Start here and follow the symbols in turn, left to right. Where do you end up?
Answer with the node's row; about right is enough.
28,0,17,-12,-6,14,43,28,-11,0,-7,12,14,-8,0,-3,25,11,31
χ: 10,-4,24,-3,-5,9,48,29,-12,1,-2,19,26,-6,-1,4,-2,9,34
-25,7,-29,15,-11,-6,-44,-28,11,-8,6,-25,-15,2,7,-2,-2,-2,-25
χ: -28,11,-33,21,-27,2,-31,-21,8,-16,6,-30,-2,-3,16,-4,8,9,-10
-33,10,-27,27,-37,6,-14,-11,3,-20,7,-28,12,-7,19,-2,6,17,5
χ: -39,8,-19,29,-36,6,-4,-6,-1,-19,8,-20,22,-7,18,2,-7,17,13
46,1,8,-24,6,11,22,17,-6,6,-12,7,-9,-3,-3,-11,44,4,15
χ: 34,1,13,-15,-3,15,38,24,-10,1,-9,10,7,-7,1,-7,34,11,27
48,-2,11,-30,27,1,2,6,0,14,-11,12,-25,4,-13,-9,30,-10,-7
χ: 49,0,8,-28,13,8,13,12,-4,10,-13,8,-17,0,-7,-12,42,-1,5
48,-1,9,-29,23,2,4,8,-1,12,-12,11,-24,3,-10,-10,35,-7,-4
θ: 48,-2,10,-30,25,1,3,7,0,14,-11,11,-25,3,-12,-9,32,-10,-6
-25,-1,-15,9,10,-15,-43,-27,11,2,6,-9,-16,8,-3,3,-26,-14,-34
χ: -25,6,-27,14,-7,-8,-44,-30,11,-5,5,-21,-16,3,6,-1,-6,-5,-28
-19,-12,28,6,12,-8,24,13,-5,7,7,25,23,3,-8,16,-50,-6,9
κ: -18,-11,29,5,12,-6,27,14,-6,7,7,25,25,3,-9,16,-47,-6,11
47,2,8,-24,8,11,21,17,-6,6,-11,8,-12,-3,-4,-11,44,3,12
θ: 48,1,8,-26,11,8,18,15,-4,8,-12,8,-14,-2,-5,-12,43,0,8
45,2,10,-22,4,13,27,19,-7,4,-12,7,-6,-4,-1,-10,43,6,17
χ: 32,1,16,-13,-5,15,41,26,-10,0,-8,11,10,-7,1,-5,29,11,29
47,-3,10,-30,27,0,2,6,-1,16,-11,12,-25,5,-12,-9,28,-10,-9
θ: 46,-4,12,-30,30,-1,1,6,0,16,-11,13,-26,5,-14,-8,25,-13,-10
-41,7,-17,30,-35,6,-1,-4,-1,-19,9,-18,24,-8,17,4,-12,16,13
η: -38,9,-20,29,-37,6,-5,-7,0,-19,8,-21,20,-8,19,2,-5,17,12
26,0,17,-9,-7,14,44,28,-12,-1,-6,12,15,-8,1,-4,22,12,32
κ: 27,0,17,-12,-6,13,43,28,-11,0,-7,12,14,-7,0,-4,24,12,31
-39,8,-20,29,-37,5,-4,-5,0,-19,9,-20,21,-7,18,3,-6,17,13
ψ: -33,11,-27,27,-37,6,-14,-12,2,-20,7,-27,12,-7,19,-2,6,16,5
4,-6,27,-1,-3,7,46,28,-12,1,0,21,28,-5,-2,8,-12,7,31
χ: -15,-10,29,5,9,-4,32,18,-8,6,5,25,27,1,-7,15,-42,-3,17
-27,-12,14,7,20,-17,-8,-6,3,9,8,15,6,8,-12,15,-56,-15,-15
ψ: -19,-12,27,5,14,-7,24,12,-5,7,7,24,23,3,-9,16,-49,-7,9
27,0,18,-12,-6,14,43,28,-11,0,-7,12,15,-7,1,-4,25,12,31
ζ: 25,0,18,-11,-7,14,44,28,-11,1,-7,12,16,-7,1,-4,22,12,32
49,2,9,-26,11,9,17,15,-4,7,-13,8,-14,-2,-5,-11,43,1,9
χ χ: 24,-1,18,-9,-6,14,45,29,-11,0,-6,14,17,-8,1,-2,20,12,33
36,2,13,-16,-3,14,36,25,-10,2,-10,9,6,-6,0,-7,36,10,26
ψ θ: 48,0,8,-25,11,9,17,13,-4,8,-12,7,-14,-2,-5,-12,43,1,9
-31,11,-30,24,-34,4,-21,-16,5,-19,6,-29,5,-6,18,-4,9,14,-1
ζ χ θ θ: -35,10,-25,27,-37,7,-11,-10,1,-21,7,-25,14,-8,19,-1,2,17,7
42,-6,14,-30,33,-4,0,5,1,18,-9,17,-24,6,-15,-5,16,-15,-12
η ζ θ: 39,-8,19,-29,37,-6,3,6,0,20,-9,20,-21,7,-18,-3,7,-17,-12
-32,11,-30,25,-35,6,-19,-15,4,-20,6,-28,7,-6,19,-4,8,15,0
θ ψ η: -25,6,-29,15,-8,-8,-45,-28,11,-7,5,-23,-15,3,7,-3,-4,-4,-27
-28,-10,8,7,21,-18,-19,-13,6,8,8,9,0,10,-11,13,-52,-18,-22
ζ: -27,-10,5,6,21,-18,-22,-15,6,9,9,9,-3,10,-10,12,-50,-17,-24
37,-8,20,-29,38,-7,5,8,-1,20,-8,21,-20,7,-19,-2,4,-17,-11
ζ χ κ χ: 49,-2,9,-30,23,2,4,7,-1,13,-12,11,-24,3,-11,-10,33,-8,-5
-19,-12,28,5,13,-7,24,12,-5,8,7,24,23,4,-9,16,-50,-7,9
ζ ζ θ θ: -16,-11,29,5,10,-5,29,16,-7,5,6,24,25,1,-8,15,-45,-4,14
-25,-2,-14,9,11,-15,-42,-27,11,4,7,-8,-16,8,-4,4,-28,-15,-34
θ κ κ: -26,-4,-6,8,16,-17,-36,-24,11,6,7,-2,-11,10,-8,8,-38,-17,-32
7,-4,26,-2,-4,9,47,29,-12,0,-1,19,27,-6,-1,6,-5,8,33
ζ ζ χ: -15,-11,29,4,8,-4,33,18,-7,5,5,25,26,1,-8,14,-43,-3,16
43,-5,13,-30,32,-3,0,4,0,18,-10,15,-25,6,-16,-6,19,-15,-12
κ η ζ: 41,-7,17,-30,35,-5,1,5,1,19,-9,19,-24,8,-17,-4,11,-15,-13
41,-7,16,-29,34,-4,2,4,0,18,-9,18,-24,7,-17,-3,13,-16,-12
χ η: 44,-6,14,-30,32,-3,0,5,1,17,-10,16,-25,6,-16,-7,19,-15,-12
-25,-2,-10,7,14,-16,-39,-25,10,4,7,-5,-14,9,-5,6,-33,-15,-32
ψ η: -26,-11,15,6,21,-17,-7,-6,3,9,8,15,7,9,-11,16,-56,-16,-15
41,-6,15,-29,35,-4,1,5,0,19,-10,17,-24,7,-16,-5,15,-16,-13
χ χ θ: 50,0,8,-29,17,6,10,11,-3,10,-13,8,-20,0,-8,-11,40,-4,2
-42,6,-15,29,-34,4,-1,-5,-1,-18,10,-17,25,-7,16,5,-16,15,12
θ ζ θ: -40,6,-17,30,-35,6,-1,-5,0,-19,9,-18,24,-8,17,3,-11,17,12
-25,-8,-1,8,18,-17,-31,-20,8,8,8,2,-9,10,-9,10,-43,-18,-29
χ η θ η: -27,-8,4,7,19,-18,-24,-17,8,9,8,7,-4,10,-10,12,-48,-18,-26
31,1,15,-13,-6,14,41,27,-10,0,-8,11,11,-7,0,-6,30,11,30
θ ζ ψ: 46,2,9,-24,6,11,24,18,-6,6,-12,7,-8,-4,-3,-11,43,6,15
-29,11,-32,20,-27,1,-31,-21,7,-16,5,-30,-3,-4,16,-5,7,10,-10
κ ζ η: -26,9,-32,17,-18,-3,-40,-26,10,-12,6,-28,-10,0,12,-4,4,3,-20
-25,1,-19,11,6,-14,-45,-29,10,0,7,-13,-17,7,-1,2,-19,-11,-32
η: -25,-3,-12,8,13,-16,-41,-26,11,3,7,-6,-15,9,-5,5,-31,-15,-33
-28,10,-33,21,-25,0,-33,-23,8,-16,6,-29,-4,-3,15,-5,8,9,-12
χ: -33,10,-28,26,-36,6,-16,-13,3,-20,6,-27,11,-7,19,-2,6,16,3
46,2,9,-24,6,11,22,17,-6,5,-11,7,-9,-4,-3,-11,44,3,14
κ ψ: 49,-1,8,-29,21,4,6,8,-1,12,-12,10,-23,2,-10,-11,36,-6,-3
18,-2,20,-7,-7,13,47,28,-12,-1,-4,15,21,-7,0,1,12,11,34
η η ζ: 35,1,14,-15,-4,15,38,25,-10,0,-10,10,7,-7,0,-6,33,11,28
18,-2,20,-6,-6,13,47,29,-12,0,-4,16,22,-7,0,1,11,12,34
θ η: 31,2,15,-14,-5,14,41,27,-11,0,-9,11,11,-7,1,-6,30,11,29
-29,10,-32,22,-30,3,-29,-20,7,-17,6,-30,0,-4,16,-4,9,11,-8
ζ: -29,11,-31,22,-31,3,-27,-18,6,-17,6,-29,1,-4,17,-4,9,11,-6
-38,8,-20,30,-37,7,-4,-6,0,-20,9,-21,21,-8,18,3,-6,16,12
χ θ: -43,6,-15,30,-33,4,0,-5,-1,-18,10,-16,24,-6,15,6,-17,15,11
-26,8,-31,18,-17,-4,-41,-27,10,-11,5,-27,-12,1,11,-4,3,2,-22
χ κ ψ χ: -29,11,-32,22,-31,3,-27,-19,6,-17,5,-30,1,-5,16,-4,9,12,-6
-26,-4,-10,7,14,-17,-40,-25,10,6,7,-4,-14,10,-6,6,-32,-16,-32
ζ ζ: -25,-2,-13,8,11,-16,-42,-28,11,3,6,-9,-16,9,-4,5,-29,-15,-33
39,-8,18,-29,37,-6,2,5,0,19,-8,19,-22,8,-18,-3,8,-17,-12
χ θ χ: 50,-2,8,-30,23,2,6,8,-1,14,-12,8,-24,2,-10,-11,34,-7,-4
